Below are the code and all the weights of a small trained network. Each question names an input and a class and asks about switching units off, where a switched-off unit gives its printed mean instead of its output.

import numpy as np


def w(rows, s, z=0):
    codes = np.array(rows[::2]) - 128.0
    scale = np.full(codes.shape[1], s)
    scale[-1] = z or s
    return codes * scale


def f(y):
    return y / 2 * (1 + np.tanh(0.7978845608 * (y + 0.044715 * y**3)))


def log_softmax(a):
    a = a - a.max(-1, keepdims=True)
    return a - np.log(np.exp(a).sum(-1, keepdims=True))


def net(x, mask):
    res = np.array(x, float).reshape(1, 3) / 4 @ E
    y = f(res @ A[0][:, :-1].T + A[0][:, -1])
    res = res + np.where(mask, y, B[0][:, -1]) @ B[0][:, :-1]
    return log_softmax(res[-1] @ U[:, :-1].T + U[:, -1])


A, B = {}, {}
E = w([
[91,132,34,130,164,123,156,89,124,154],'x0',
[90,17,124,115,249,97,123,235,176,194],'x1',
[61,170,198,39,127,25,201,108,66,76],'x2',
],0.016)
A[0] = w([
[107,86,148,99,138,108,152,175,198,87,169],'n0',
[197,147,66,113,128,189,80,75,156,94,253],'n1',
[135,155,130,106,26,150,164,21,30,71,211],'n2',
[72,242,148,38,108,81,177,93,85,66,157],'n3',
[189,158,82,174,66,141,89,109,146,93,254],'n4',
[79,2,140,131,158,117,115,209,175,202,153],'n5',
[89,119,136,5,168,75,189,185,104,78,77],'n6',
],0.0096,0.0068)
B[0] = w([
[201,140,95,90,182,131,60,50,82,130,174],'n0',
[246,137,101,100,118,143,76,77,200,86,198],'n1',
[183,105,196,178,124,211,203,106,192,165,255],'n2',
[156,48,222,127,188,147,240,139,91,177,247],'n3',
[237,229,9,153,140,121,157,33,137,82,204],'n4',
[1,75,139,108,210,173,29,112,87,137,239],'n5',
[38,154,129,63,39,86,157,18,53,24,210],'n6',
],0.009,0.027)
U = w([
[199,255,83,134,55,124,120,66,153,88,253],'0',
[93,164,128,24,131,72,114,82,41,71,60],'1',
[102,144,109,155,57,129,140,174,130,95,49],'2',
[131,98,104,204,214,183,37,130,126,166,155],'3',
[153,97,200,174,147,138,180,111,100,173,152],'4',
[104,145,134,85,38,124,135,208,153,131,56],'5',
],0.01,0.0048)

Each question gives the input, the list of numbers given to net, and the class t.
The units are the neurons (one row each of A and B). Each row of codes is followed by its name. A weight is (code - 128) times the scale printed after its matrix; where a second scale follows, it is the last column's (A, B and U).
mask holds one flag per neuron, in row order. A switched-off neuron (its flag False) gives its mean, the last column of its row in B, instead of its output. The means were averaged over made-up inputs and are rounded, as every weight is.
A unit's drop is (log p(t) with every unit on - log p(t) with that unit switched off) / (log p(t) with every unit on - log p(t) with every unit switched off).
The circuit of an input: a set's keep is (log p(t) with only the set's units on - log p(t) with every unit switched off) / (log p(t) with every unit on - log p(t) with every unit switched off). Starting from all 7 units, units are removed one at a time, each time the one whose removal leaves the highest keep (on an exact tie, the one counted first), for as long as the keep stays at least 0.8.
units of the circuit, in order: the units of the circuit, biggest drop first
top k neurons: the k neurons with the biggest drops, biggest first
drop of u: that unit's drop, to one decimal
input [-1,0,-1], class 0: top 2 neurons => [n5, n3]
input [5,0,-7], class 0: top neuron => [n4]
input [-5,2,0], class 3: units of the circuit, in order => [n6, n3]
input [8,1,1], class 1: top 2 neurons => [n2, n3]
input [-5,1,-2], class 3: top 2 neurons => [n6, n3]
input [-5,-8,2], class 4: top 2 neurons => [n3, n2]
input [-7,1,-5], class 3: top 2 neurons => [n6, n5]
input [-1,1,-1], class 3: top 2 neurons => [n6, n3]
input [-2,-7,1], class 4: top 3 neurons => [n3, n2, n6]
input [-1,7,1], class 1: top 2 neurons => [n6, n2]
input [8,-7,3], class 4: drop of n3 => 0.5
input [5,-2,6], class 4: drop of n5 => 0.0
input [1,1,4], class 1: drop of n6 => 2.5
input [-7,7,0], class 3: units of the circuit, in order => [n5]
input [6,-2,7], class 4: drop of n3 => 0.1
